In the rows, 128 means zero.
[103 134 139 127 182  96 133 135 100 117 104 115 163 134 104 159 122 130
 138 145 120 161 110 142 113 107 133 109 149 150 140 133]
q_609
[138 121 116 131 131 126 119 122 131 140 107 140 132 114 116  92 165 149
 131 128 155 178 122 134  88 126 169 122 146 126  97 129]
q_466
[118 121 145 104 158 122 127 105 115 145 146 130 108 148 132 134 122 126
 136 130 107 127 119 140 144 126 107 101 146 160 160 138]
q_456
[136 150 117 130 121 126 130 110 127 132 130 116 141 101 134 142 125 149
 131 130 130 100 140 115 137 143 102 128 135 161 123 127]
q_179
[129 122 154 134 137 121 117 124 112 126  96 101 157 113 116 118 138 124
 137 136 141 165 115 137 103 116 137 114 132 132 117 129]
q_604
[189 123  88 137 107  97 133 139 128  70 127 102 106 126 109 165 134 178
 119 133 134 157 127 126 131 142  87 180 121 195 120 133]
q_179
[172 132 108 124  98 106 147 110  84 110 127 131 113  78 132 196 109 137
 134 133 128  99 141  98 141 150 132 153 141 174 127 163]
q_914
[168 151  70 158  62 108 153  96 111  87 145 146 130 114 164 124  74 129
 115 138 143 118 161  86 141 156 122 146 116 192 146 133]
q_609
[146 147 127 116 141 148 129 105 102 122 132 132 150  84 138 172 126 131
 138 143 122 118 134 126 151 150 113 122 127 176 136 129]
q_604
[141 121 112 109 127 122 116 109 133  98 149 131  82 170 125 143 122 135
 140 119  99 118 136 147 147 121  93 123 125 138 156 123]
q_516
[118 164 121 129 117 114 136 116 100 120 134 145 128 149 116 134 115 156
 146 121 135 121 137 138 114 158 100 150 127 162 105 139]
q_521
[114 126 148 155 145 123 116 127 112 106  94 127 145 133  84 131 148 148
 133 120 151 155 117 165 116 118 111 134 110 128 113 141]
q_456
[159  93 114 184 104  96 146 124 139 134  82  79 128 152 112 116 138 182
 131 127 121 129 124 125 124 150 101 145 134 155 124 147]
q_914
[110 141 163 108 140 135  94 126 110 172  96 130 164 151 107  78 182 124
 157 124 128 168 116 149  91 130 135  90 171 125 112 122]
q_728
[157 135 117 153 124 123 129 109 133 114 102 120 143 109 117 149 119 167
 120 132 133 109 130 119 140 154 109 133 128 165 136 138]
q_456
[156 135 113 125 112 115 131 157 129 120 114  95 120 148 109 149 157 155
 148 140 119 154 126 133 106 126  91 140 153 194  91 164]
q_728
[177 110  83 146  94 129 150 143 130  99 118 105 121 139 110 146 161 166
 130 136 130 162 136 128 133 141 112 175 116 164  97 138]
q_914
[ 97 119 140 136 112  92 122  96 116 153  72  89 149 125  86  90 142 153
 130 126 157 130 117 122  91 106 146  92 158  97 144 127]
q_516
[121 161 131 120 125  98 139 113 102 135 145 129 133 142 104 140 108 178
 145 112 133 114 128 133 117 191  94 142 132 162 102 142]
q_728
[116 152 142 114 130 112 135 108 103 123 141 129 126 137 105 139 119 157
 152 125 131 121 127 147 130 151  91 137 125 150 118 131]
q_604
[138 151 120 110 112 107 134  98 105 126 146 147 114 132  93 131 119 182
 148 114 131 115 133 131 117 175  97 138 128 169 112 146]
q_179
[ 93 152 149 135 182 110 134 148 125 134 116 111 163 131 107 126 130 121
 120 145 118 134 102 138 119 115 149 115 134 111 132 133]
q_373
[100 116 135 147 215  88 106 102 130 137 117 159 101 137 157 157  97 117
 144 128 109  78 106 165 179 109 158 132 171 118 211 112]
q_756
[141 160 147 115 126 100 124 117 105 130 142 124 115 128 103 140 106 153
 155 127 117 108 129 130 131 163 119 147 140 143 122 133]
q_516
[178  85 110 129 110 122 145 135 134 112  94  85 118 126 120 129 147 155
 125 136 134 167 117 125 111 149 113 163 130 171 112 141]
q_604
[138 148 120 125 116 136 127 111 120 126 126 129 144  99 142 145 140 138
 122 130 137 118 135 121 125 146 119 129 136 152 122 127]
q_728
[143 120 123 130 141  94 143  78 132 147 148 114  92 120 139  71 147 129
 129 135 118 136 111 129 131  96 150 110 134 111 140 110]
q_521
[117 141  74 140 135  69 152 140 107  73 129 173  56 159  80 107 173 140
 116 109 146 182 126 177 128 112 102 151 113 138 101 141]
q_466
[167 132 102 131  66 116 152  87 101 101 165 123 113 111 139 110 153 121
 122 126 157 125 126 110  81 117 124 143 112 169 107 188]
q_914
[119 127 151 167 153 145 122 155  80 140  86 116 159 119  85 124 217 126
 141 122 141 185 118 182 124 149 102 142 100 126  83 138]
q_756
[141 139 127  99 156  85 148 117  96 132 159 113  94 128 107 165 114 170
 144 121 133 142 118 135 141 168 119 171 139 145 102 126]
q_456
[129 126 133 119 113 119 123 120 106 125 126 124 147 116 108 131 136 136
 133 121 149 141 126 127 111 124 118 109 135 144 110 141]
q_756
[113 136 132 115 157 121 129 109 114 129 141 139  99 142 139 125 143 121
 145 128 111 125 126 156 129 108  98 122 142 165 135 132]
q_521
[119 101 145 142 149 129 140 122 115 153 118 135 101 128 135 146 141 127
 133 135 103 136 119 144 131 123 118 122 133 142 155 144]
q_609
[122 176 130 107 113 130 111 109 126 136 148 133 140 114 132 121 108 145
 126 132 126  94 137 105 124 147 127 110 143 144 148 115]
q_373
[100  79  75 198 129 103 135 143 168 129  99  95  81 107 110 185  89 152
 133 111 159 101 143 124 152  62 150 131 101  82 104 150]
q_466
[151 150 123 137 106 109 121 108 134 130 119 123 140 100 136 122 103 157
 126 127 134 115 141 104 120 150 131 125 146 148 117 117]
q_179
[123 145 101 102 137 109 142 117  85 115 122 129 126 145 109 162 137 167
 131 119 140 141 127 136 113 176  96 162 138 169 117 127]
q_521
[121 110 157 122 142 118 128 108 112 138 127 120 100 137 138 126 123 118
 140 127 105 120 122 140 130 110 110 121 133 133 147 131]
q_521
[150 127 171 238  89 114 122 160 141 125  71 130 178 121  76 111 139 152
 113 116 137 116 113 133 123 129  74 116  98 116  99 165]
q_373
[171  81 111 156  88 114 146 121 146 119  98  94 115 136 105 113 113 167
 139 121 140 136 124 120 116 149 113 154 109 145 102 154]
q_604
[ 95 132 136 146 191 109 132 148 143 145  96  75 171 139 107 149 127 135
 131 140 116 110 106 134 132 113 128 126 135 106 131 129]
q_179
[148 112 161 133  43 124 128 123 106 195 121 124 124 148 108 118  85 147
 156 119 126  79 137  78 143 169 110 144 139 117 138 140]
q_521
[121 124 159 111 170 122 128 121 133 150 127 128 111 135 137 121 127 107
 134 135  93 123 119 139 148 113 127 101 152 126 142 128]
q_456
[132 152 129 105 111 109 140 123 117 143 158 127 109 139  90 119  98 165
 151 116 119 120 131 114 106 178 114 140 117 151 101 144]
q_609
[ 93 144 142 137 202 126 125 152 140 138 115  90 182 148 127 144 124 110
 130 141 110 126 104 142 130 124 141 119 129 110 128 125]
q_728
[127  98 104 141 133 121 143 109 122 126  86  98 181 132 115 104 146 141
 141 139 154 166 121 123  93 105 139 116 144 150 117 135]
q_609
[117 159 132  79 131 139 104 128  91 121 121 118 147 129 120 111 163 123
 141 134 132 185 136 135  77 130 135 100 152 164 107 128]
q_373
[108 149 124 114 128 118 131 126 102 130 144 133 104 152 108 142 122 161
 143 121 131 122 135 139 116 167 102 145 121 159 123 148]
q_466
[153 164 135 110  80 120 148 124  92  91 141 133 108 135  83 120 130 155
 162 131 120 133 143 134  83 159  88 160 101 187  80 182]
q_609
[132 152 120  43  96 164 116  62  82 102 159 126 171 106 115 155 130 136
 143 148 137 103 136  94  92 119 117  93 130 178 175 143]
q_609
[165  69 102 116 108 118 173 137 126 143  56  65 114 137  99 121 200 132
 125 136 108 165 120 116  84 126 118 111 152 128  80 182]
q_516
[137  94  59 135 121 117 148 115 146  92 105  91 120 176 137 130 135 153
 139 133 129 136 141 133 133 111 122 156 137 154 133 128]
q_914
[148 139 123 135 109 123 127 111 114 124 129 131 127  96 136 143 122 154
 119 131 140 114 138 111 128 153 112 131 134 169 138 134]
q_466
[141 164  89 136 131 109 128 126 118 115 132 118  90  82 137 166 147 136
 126 129 140 113 141 128 149 114 103 158 137 170 116 114]
q_521
[202 127 185  69  84 169 100  83 111 187 173  99 101  16 139 106 179 132
 164 143 119  82 127  90 113 120  81  96 172 252 138 168]
q_373
[129 173 128 115 115 111 141 116 107 115 148 138 110 127  95 138 123 165
 131 125 135 126 132 134 115 163 104 142 117 160  99 152]
q_456
[110 102 141 113 135 119 127 113 118 139 132 141 105 152 120 129 138 138
 134 122 115 138 123 151 133 116 108  99 143 132 147 132]
q_756
[114 124 150 129 163 125 112 111 138 147 113 119 141 114 125 106 143 131
 145 127 136 151 114 151 118 103 147 104 142 105 115 105]
q_604
[ 84 110 179 135 108 128 130 147  83 161  82  98 152 131 102 133 108 145
 145 123 135 157 142 135 109 159  93 111 137 178 110 150]
q_728
[121 106 141 125 140 115 140 112 125 144 133 129 115 141 130 128 120 134
 140 128 111 130 121 132 120 118 114 113 141 140 141 136]
q_609
[123 168  98 119 119 111 130  87 103 104 154 112 127 154 105 121 122 193
 147 117 149 129 136 140 103 171  95 157 103 168 111 120]
q_521
[119 131 151 146 112 116 123 130 116 138 103 119 156 114 103 108 133 143
 122 128 144 157 125 126 105 125 124 110 131 137 114 131]
q_179
[113 122 155 149 110 131 139 137  93 162 118 106 174 127 114  91 144 123
 122 140 147 200 122 120  99 139 140 117 117 126 114 119]
q_609
[ 98 149 142 115 197 114 123 144 138 126 108  90 166 145 111 132 133 122
 139 136 112 127 104 147 104 122 138 118 141 125 114 137]
q_728
[104 129 139 133 127 128 115 118 123 112 112 128 166 147 115 100 135 141
 125 125 153 157 126 138  80 115 123  99 127 134 116 138]
q_466
[ 95 128 130 114 180 122 135 145 138 136 108  86 170 143 116 139 126 121
 117 137 112 138 113 126 116 120 135 106 131 109 124 123]
q_179
[154 151 113 133 117 117 128 102 104 122 134 136 112  99 137 159 129 156
 136 131 124 111 145 118 127 152 105 115 137 180 124 151]
q_466
[172  78  85 128 130 126 140 126 145 109  93  86 100 136 132 144 154 155
 137 133 129 156 122 137 127 133 116 167 135 160 120 132]
q_604
[127 127 133 137 139 126 114 111 124 128 105 110 163 112 117 112 147 128
 133 134 147 157 115 136 109 102 135  96 136 134 124 123]
q_604
---
[105 110 142 103 164 154 111 138  81  93 127 144  99 137 130 173  93 149
 118  79 136 166 165 107  86  96 121 158 147  67  94 118]
q_614
[105  94 113 113 149 142 124 130 113 107 135 133 121 156 139 172  92 127
 137 106 146 177 128 118  84  95 122 143 129  65 108 128]
q_946
[ 86 119 105 117 143 141 138 121 128  99 140 131 122 160 153 179 105 120
 142  92 145 177 122 141  90 119 118 129 124  64  94 148]
q_115
[158 124 121 141  59 184  95 155 153 179 110 105 193 125 102 115 168 198
  86 124 195  71  66 224 166 133  57 138  90 142 141 178]
q_946
[114 151 151 162 106 173  77  57 155 121 114 117 171 150  74  70 163  95
 151  41 120  79  89  85 119 155 121  68  72 142 204 116]
q_72
[ 96  67 142 173  93 203 163 169  98 187 147 126 154 107 153  62 138 179
 142  82 143 161 103 145 101  87  75 122 142 152 154 131]
q_946
[ 99  82 130 159  85 225 165 166  87 191 150 124 161  87 125  54 145 165
 133  80 138 126 104 142 108 107  73 121 153 176 150 127]
q_30
[ 80  71 137 137  71 222 168 152 118 185 146 137 176  99 186  82 173 185
 130  56 132 150  93 177 106 121  56 106 106 170 146 139]
q_72
[154 128 119 134  57 200 104 160 144 185 116  99 174 128 109 115 162 198
  92 130 187  70  77 211 177 127  61 138  93 138 135 177]
q_298
[ 92 125 117 105 155 144 121 129  92 131 139 137 107 136 146 171 109 152
 123 120 153 165 157 148  88 104 116 153 129  67  89 153]
q_554
[100  95 142 103 166 155 131 123  88  86 126 121 101 126 123 144 112 150
 110 106 138 162 159 116  79 104 131 160 166  80  98 113]
q_946
[108  87 132 163  90 202 163 168 109 191 142 123 144 117 153  81 144 184
 129 101 144 138  98 162 107  95  77 128 141 141 154 137]
q_421
[140 126 131 156  37 170 129 107 176 150 119 117 165 142 150 117 181 181
  92 114 196  72  35 238 174 162  57 106  55 127 128 187]
q_554
[102 123 128 163  97 161  96  53 192 101 127 123 181 122  53  52 159  76
 122  48 136  76  64  85 114 185 138  63 110 195 201  94]
q_946
[ 93 128 122 168  97 154  94  54 204 101 107 124 173 147  59  64 167  64
 138  27 134  86  62  79 112 179 131  54  92 177 203  94]
q_959
[ 86 121 103 113 135 139 137 133 118 109 145 130 127 156 151 182 107 128
 134  98 150 172 134 146  91 113 109 142 124  67  91 146]
q_115
[ 97 136 132 160  98 157  82  80 197 122 126 132 165 146  75  79 164  88
 124  46 143  77  67 108 127 180 129  59  76 172 195 109]
q_298
[122 149 140 157 116 176  84  74 156 126 128 118 170 163  83  67 153 106
 146  54 129  73  91  96 109 151 114  59  88 133 191 112]
q_72
[ 96 132 117 105 163 151 122 132  99 115 143 125 104 142 136 168 101 153
 115 109 155 169 149 144  90 103 125 151 156  65  80 152]
q_882
[122 135 145 179 108 157  74  60 186 105 114 110 176 157  63  57 152  87
 148  40 130  88  68  73 111 152 127  63  89 150 218  96]
q_946
[ 68 123 114 109 151 153 132 121  87 109 144 145 116 125 139 178 106 144
 120  85 145 170 149 138  94 112 110 148 146  76  65 155]
q_614
[109 126 131 109 179 142 124 130  82  85 135 125  85 139 132 180  93 159
 112 121 129 163 176 106  79  85 133 169 180  55  80 117]
q_421
[102  79 133 154  86 203 163 158  96 175 139 133 148  97 146  68 149 169
 128  71 141 146  97 148 114 108  80 123 143 160 137 136]
q_614
[ 90  99 103 112 147 154 143 119 130  87 130 124 120 165 155 174 112 134
 141  94 144 176 123 124  78 102 103 122 142  59  92 130]
q_959
[105  68 117 139  94 236 162 177 105 186 167 142 148  99 142  67 131 171
 129  80 148 142 103 150 117 116  85 110 125 172 123 136]
q_298
[152 145 127 138  47 182 106 157 153 183 113  92 191 135 102 122 179 188
  91 129 197  51  63 231 176 134  42 139  91 141 137 182]
q_30
[108 149 128 174 103 168  90  65 178 103 119 102 181 167  73  63 171  86
 151  42 147  77  74  93 115 159 102  56  89 146 192 117]
q_959
[159 138 105 139  55 174 107 168 153 182 104 108 190 115 105 129 193 200
  76 135 204  65  66 244 179 149  49 140  89 147 114 184]
q_959
[ 81 110  99  90 132 155 152 110 129  99 148 126 122 152 150 184 111 115
 132 107 147 174 115 140  91 125 117 140 119  81  86 148]
q_421
[117 139 138 149  83 166  77  60 177 112 112 118 180 140  51  62 160  79
 137  29 124  71  81  73 123 163 123  80  87 177 210  96]
q_614
[147 131 133 176  60 184 114 120 162 139 106 108 162 149 123 113 177 189
 102  94 196  71  48 210 169 137  55 108  78 111 122 178]
q_959
[ 99  76 124 162  81 215 151 164 103 203 138 137 162  92 153  67 148 166
 133  78 149 151  90 158 107 109  79 116 120 166 157 146]
q_554
[105  84 129 158  93 225 157 157  86 198 144 128 156  93 157  65 143 173
 139  80 137 146 100 141 110  95  87 120 134 151 145 147]
q_72
[ 97  73 120 161  78 227 160 162 119 176 138 123 180  88 149  61 160 177
 132  58 142 150  95 144 107 114  58 110 138 182 151 122]
q_959
[ 63  81 144 147  75 197 174 152 114 177 137 133 176  94 177  95 187 176
 125  62 140 144 113 197 108 124  56 131 121 176 156 132]
q_115
[117  75 112 146 104 220 146 191  96 200 157 142 147  97 135  69 129 185
 123  90 140 137 121 143 115  99  88 122 141 167 125 128]
q_298
[ 91 122 108 110 157 156 123 132 104 102 130 125 115 131 129 165 122 150
 123  96 152 176 143 132  90 113 113 144 143  73  75 150]
q_959
[ 81  77 136 151  74 214 161 160 117 188 145 131 171 103 172  82 154 171
 123  62 148 149  95 177 106 118  64 116 123 170 164 130]
q_882
[117  77  99 154 105 223 146 189  80 196 148 144 161  84 114  63 133 176
 128  82 142 143 127 131 101 105  81 124 149 168 127 122]
q_959
[ 75  77 137 152  69 206 178 160 114 182 147 129 171  99 174  81 168 176
 128  67 147 140 107 188 107 121  57 125 121 172 156 131]
q_115
[ 81 132 112 100 149 157 129 114  84 113 153 124 118 124 125 162 115 140
 123  99 147 159 153 130  95 108 112 160 146  85  79 151]
q_30
[121 130 119 144  58 175 126 134 155 163 105 115 173 116 107 115 190 176
  83 103 196  75  71 232 178 164  61 129  80 161 107 184]
q_959
[106 145 126 147 108 175  74  84 160 119 134 114 175 155  75  75 162 100
 140  49 131  85 100  91 116 152 113  72  86 152 186 115]
q_298
[114 154 143 168 107 146  78  68 194 110 119 120 161 172  75  82 148  95
 156  33 129  83  91 100 113 160 122  63  69 140 211 107]
q_115
[107  77 129 158  78 205 160 170 102 190 139 132 152 101 151  75 141 178
 132  72 147 146  92 152 114  94  72 126 138 156 144 139]
q_614
[105 136 109 111 161 144 119 130 106 112 146 133 100 131 130 161 104 161
 112 107 150 154 157 142  96 105 137 159 157  72  76 152]
q_115
[106 113 125  95 168 156 123 114  81  93 137 137  90 115 129 157 104 148
 112 112 140 159 169 113  75 112 139 153 155  81  88 123]
q_554
[114 119 141 120 180 156 113 136  71 109 130 139  90 132 135 153  96 154
 117 113 146 157 167 117  77  99 131 149 155  58  99 125]
q_554
[115  84  99 166 100 220 152 182  83 188 146 133 161  77 118  57 138 174
 125  76 150 147 113 132 110 108  81 121 151 175 121 133]
q_959
[ 86  70 141 146  81 215 156 178 117 188 148 131 158 104 172  82 159 190
 131  75 135 142 113 162 111 103  63 114 123 171 158 126]
q_298
[112 148 129 153  52 159 128 122 154 168 118 106 181 121 118 120 180 159
  90 111 187  66  62 226 185 161  55 129  89 161 127 183]
q_30
[ 95 134 132 157  85 155  95  71 192 107 121 135 176 134  66  72 161  77
 116  27 142  76  59 103 124 191 121  62  93 185 186 106]
q_614
[141 140 131 155  43 173 127 118 173 140 122 115 169 134 132 130 184 197
  82 100 199  70  47 252 182 164  56 122  69 130 106 191]
q_115
[115 131 129 153  66 165 121 142 137 174 108 123 172 106 136 124 176 177
  81 113 185  87  80 231 166 158  63 130  88 156 120 182]
q_554
[145 135 131 158  35 188 125 101 189 134 131 105 172 147 129 116 179 188
  92  92 200  57  18 228 179 157  45 101  73 131 120 184]
q_30
[ 84 135 112 107 159 150 132 126  94 114 150 127 105 137 136 178 102 155
 113 120 149 167 155 141  91 105 118 160 155  66  75 153]
q_421
[107 140 128 146  99 171  92  52 171 111 132 123 175 160  87  77 158  91
 154  50 136  83  87 103 103 167 106  55  71 150 195 118]
q_554
[100 153 114 156 106 144  86  72 195 114 127 129 172 136  60  71 160  73
 122  37 144  77  78 107 118 188 145  71  93 181 185 113]
q_115
[137 133 129 165  36 175 141 105 180 129 126 110 171 146 138 120 184 178
  92  97 201  69  30 244 182 166  56 110  71 130 109 188]
q_115
[118 115 108 104 142 157 122 116 121  94 134 125 126 161 139 171  87 123
 148  93 132 176 116  99  91 100 114 129 138  60 106 133]
q_614
[140 124 128 140  38 197 140  92 193 140 124 104 167 154 135 119 182 187
  98 100 193  72  26 235 171 156  52 112  64 131 123 183]
q_421
[ 88 118 121 101 152 159 126 121  90 104 136 138 108 131 137 169 101 152
 116  83 148 168 146 135  93 111 112 149 145  73  77 148]
q_614
[104  72 111 136  83 227 151 166  92 193 146 145 174  89 133  73 127 160
 132  57 136 146 110 138 110 114  73 123 129 179 142 127]
q_614
[100 108 109 104 147 166 130 124 106 117 145 139 121 151 154 174  93 131
 146 101 129 177 130 112  84  99 122 128 124  58  96 140]
q_72
[ 87 149 127 172  94 148  95  70 187 115 132 120 181 139  65  67 163  74
 122  42 140  68  62  98 116 182 117  59 109 181 194 103]
q_30
[127 147 127 168 101 168  77  56 195 107 109 104 172 157  59  62 158  91
 157  41 135  77  76  72 117 152 120  62  86 154 209 104]
q_959
[ 87  75 126 156  76 204 155 171 123 182 133 131 180 103 167  82 180 184
 133  57 147 149 100 172 106 113  46 110 114 176 155 132]
q_959
